Here is a tiny trained network, its code and every weight. The questions are about switching its units off for an input and a target symbol, where a switched-off unit gives its printed mean instead of its output.

import numpy as np


def w(rows, s, z=0):
    codes = np.array(rows[::2]) - 128.0
    scale = np.full(codes.shape[1], s)
    scale[-1] = z or s
    return codes * scale


def norm(h):
    return h / np.sqrt((h * h).mean(-1, keepdims=True) + 1e-5)


def f(y):
    return y / 2 * (1 + np.tanh(0.7978845608 * (y + 0.044715 * y**3)))


def softmax(a):
    e = np.exp(a - a.max(-1, keepdims=True))
    return e / e.sum(-1, keepdims=True)


def log_softmax(a):
    a = a - a.max(-1, keepdims=True)
    return a - np.log(np.exp(a).sum(-1, keepdims=True))


def net(x, mask):
    ids = ['ΘΠΣΨαβεζλμξτφ'.index(c) for c in x.split()]
    T = len(ids)
    res = E[ids] + P[:T]
    u = 0
    for l in range(2):
        r = norm(res)
        for j in range(2):
            rows = slice(3 * j, 3 * j + 3)
            q, k, v = (r @ M[l][rows].T for M in (Q, K, V))
            z = softmax(np.where(np.tri(T) > 0, q @ k.T / 3**0.5, -1e9)) @ v
            o = O[l][rows]
            res = res + np.where(mask[u + j], z, o[:, -1]) @ o[:, :-1]
        u += 2
        y = f(norm(res) @ A[l][:, :-1].T + A[l][:, -1])
        res = res + np.where(mask[u : u + 4], y, B[l][:, -1]) @ B[l][:, :-1]
        u += 4
    return log_softmax(norm(res)[-1] @ U[:, :-1].T + U[:, -1])


Q, K, V, O, A, B = {}, {}, {}, {}, {}, {}
E = w([
[7,156,133,61],'Θ',
[85,245,173,165],'Π',
[192,84,162,2],'Σ',
[135,133,117,114],'Ψ',
[136,134,116,114],'α',
[135,131,117,114],'β',
[121,143,165,107],'ε',
[128,131,88,128],'ζ',
[134,160,192,213],'λ',
[102,104,112,133],'μ',
[106,186,84,140],'ξ',
[232,113,127,172],'τ',
[136,136,116,114],'φ',
],0.026)
P = w([
[147,164,100,106],'0',
[148,168,115,100],'1',
[119,164,108,105],'2',
[119,167,101,107],'3',
[117,169,94,112],'4',
[117,171,88,117],'5',
[121,171,76,119],'6',
[120,170,65,129],'7',
[131,176,52,129],'8',
[127,174,28,144],'9',
[149,206,2,139],'10',
[108,140,36,143],'11',
[119,152,41,135],'12',
],0.0058)
Q[0] = w([
[126,229,36,91],'L0H1',
[109,208,115,196],'L0H1',
[107,194,156,240],'L0H1',
[199,138,151,34],'L0H2',
[117,195,93,203],'L0H2',
[1,224,55,69],'L0H2',
],0.012)
K[0] = w([
[116,208,99,140],'L0H1',
[160,160,110,218],'L0H1',
[147,94,137,249],'L0H1',
[114,95,172,105],'L0H2',
[98,140,73,182],'L0H2',
[56,219,108,71],'L0H2',
],0.016)
V[0] = w([
[115,21,141,142],'L0H1',
[218,184,48,150],'L0H1',
[154,1,126,104],'L0H1',
[179,30,179,140],'L0H2',
[68,211,213,126],'L0H2',
[137,214,82,155],'L0H2',
],0.0056)
O[0] = w([
[164,148,83,120,9],'L0H1',
[85,108,255,135,242],'L0H1',
[172,247,98,126,7],'L0H1',
[206,138,126,141,1],'L0H2',
[36,30,132,148,162],'L0H2',
[168,81,119,180,225],'L0H2',
],0.0068,0.0053)
A[0] = w([
[90,89,74,8,177],'L0N1',
[122,129,102,245,224],'L0N2',
[127,96,156,110,30],'L0N3',
[141,91,72,21,1],'L0N4',
],0.014,0.0062)
B[0] = w([
[70,62,132,160,254],'L0N1',
[127,122,125,112,243],'L0N2',
[165,171,67,145,124],'L0N3',
[107,89,252,110,127],'L0N4',
],0.017,0.0077)
Q[1] = w([
[216,156,26,21],'L1H1',
[148,95,221,234],'L1H1',
[57,24,254,171],'L1H1',
[72,131,155,104],'L1H2',
[76,217,153,164],'L1H2',
[98,177,169,54],'L1H2',
],0.011)
K[1] = w([
[204,85,130,31],'L1H1',
[137,142,134,253],'L1H1',
[135,170,45,209],'L1H1',
[88,189,113,149],'L1H2',
[58,91,110,138],'L1H2',
[69,163,157,173],'L1H2',
],0.012)
V[1] = w([
[59,117,8,53],'L1H1',
[87,43,149,206],'L1H1',
[10,190,172,80],'L1H1',
[198,58,121,70],'L1H2',
[191,105,98,255],'L1H2',
[117,46,132,46],'L1H2',
],0.0089)
O[1] = w([
[160,131,26,14,157],'L1H1',
[211,125,117,149,255],'L1H1',
[158,194,82,106,219],'L1H1',
[197,2,132,59,104],'L1H2',
[222,99,45,161,132],'L1H2',
[88,51,178,134,163],'L1H2',
],0.0092,0.0088)
A[1] = w([
[104,57,126,180,227],'L1N1',
[64,155,81,106,107],'L1N2',
[181,125,126,6,2],'L1N3',
[146,62,179,137,157],'L1N4',
],0.018,0.0023)
B[1] = w([
[134,191,98,172,246],'L1N1',
[181,126,76,81,230],'L1N2',
[145,178,254,85,132],'L1N3',
[144,14,65,108,188],'L1N4',
],0.013,0.011)
U = w([
[5,88,156,107,115],'Θ',
[80,238,146,167,116],'Π',
[115,16,189,84,135],'Σ',
[181,169,129,170,68],'Ψ',
[179,169,123,173,58],'α',
[150,148,164,142,238],'β',
[101,63,133,149,1],'ε',
[134,118,159,107,236],'ζ',
[112,132,202,239,160],'λ',
[140,115,153,137,149],'μ',
[167,186,52,54,8],'ξ',
[248,53,137,158,49],'τ',
[174,168,107,192,6],'φ',
],0.019,0.0054)

Each question gives the input, a string of symbols that net reads in full, and the target symbol t.
The units are the heads (3 rows each of Q, K, V and O) and the neurons (one row each of A and B). Each row of codes is followed by its name. A weight is (code - 128) times the scale printed after its matrix; where a second scale follows, it is the last column's (O, A, B and U).
mask holds one flag per unit, layer by layer, with each layer's heads first. A switched-off unit (its flag False) gives its mean, the last column of its rows in O or B, instead of its output. The means were averaged over made-up inputs and are rounded, as every weight is.
A unit's drop is (log p(t) with every unit on - log p(t) with that unit switched off) / (log p(t) with every unit on - log p(t) with every unit switched off).
The circuit of an input: a set's keep is (log p(t) with only the set's units on - log p(t) with every unit switched off) / (log p(t) with every unit on - log p(t) with every unit switched off). Starting from all 12 units, units are removed one at a time, each time the one whose removal leaves the highest keep (on an exact tie, the one counted first), for as long as the keep stays at least 0.8.
circuit, biggest first: the units of the circuit, biggest drop first
most important unit: the unit with the biggest drop
top k neurons: the k neurons with the biggest drops, biggest first
k most important neurons of layer l: the k neurons of layer l with the biggest drops, biggest first
which heads matter: for each layer, one digit per head in row order, 1 if its drop is at least 0.15 and else 0, layers parted by /
drop of u: that unit's drop, to one decimal
input ξ ξ ξ ξ φ, target ξ: 2 most important neurons of layer 0 -> L0N1; L0N4
input Σ λ ζ Π β φ φ ζ ζ β λ β μ, target λ: which heads matter -> 00 / 10
input ξ α α, target ξ: top 2 neurons -> L0N1; L1N2
input Π ξ Ψ, target Π: which heads matter -> 10 / 01
input φ τ φ ξ Θ λ Σ Σ ε, target λ: most important unit -> L0H1
input ξ ξ φ, target ξ: which heads matter -> 00 / 10
input Θ β ξ ε, target ξ: top 2 neurons -> L1N2; L0N4
input ξ ζ Θ Θ Θ Ψ, target Θ: which heads matter -> 11 / 01
input Π β Σ Θ α β, target Θ: which heads matter -> 01 / 01
input ξ λ τ α Θ λ μ φ, target λ: circuit, biggest first -> L0H1; L1H1
input ξ Θ ξ ξ ξ ζ, target ξ: 2 most important neurons of layer 1 -> L1N2; L1N4
input λ ξ ξ μ, target ξ: top 3 neurons -> L0N4; L0N2; L0N1
input Θ φ Ψ φ ξ ξ β Σ ε ε Π μ ε, target Π: which heads matter -> 11 / 11
input τ λ ε, target λ: which heads matter -> 00 / 10
input ζ ε Θ λ Θ φ, target λ: most important unit -> L1H1
input Π φ ξ φ β ε, target ξ: top 3 neurons -> L0N4; L1N2; L0N1
input τ α φ τ τ β μ, target τ: which heads matter -> 00 / 11
input ζ Θ ε φ, target Θ: which heads matter -> 01 / 01
input Π μ φ, target Π: circuit, biggest first -> L1H2; L1N4
input β λ ζ α, target λ: top 3 neurons -> L1N2; L0N1; L1N1
input φ φ β τ τ ζ τ Ψ ζ Σ Ψ ξ, target ξ: which heads matter -> 00 / 00
input ε α ξ ξ ξ ξ Ψ, target ξ: top 3 neurons -> L1N2; L0N4; L1N4
input ε ε λ ζ φ Θ ξ ε Π ε Σ β, target Θ: most important unit -> L0N1
input φ α Ψ β Σ β ξ ξ ξ ξ ξ τ β, target ξ: 2 most important neurons of layer 1 -> L1N4; L1N3
input ξ ξ ξ α, target ξ: top 4 neurons -> L1N2; L0N1; L1N4; L0N4
input Π μ Ψ, target Π: 2 most important neurons of layer 1 -> L1N1; L1N4
input Σ φ Ψ α ζ φ ε Ψ Ψ ξ Θ ξ, target ξ: most important neuron of layer 1 -> L1N2
input λ Θ Σ Π φ Θ ε, target Π: drop of L0N4 -> 0.1
input λ Ψ ξ ε ξ φ Θ ξ ξ φ ξ β Ψ, target ξ: drop of L0H1 -> -0.1
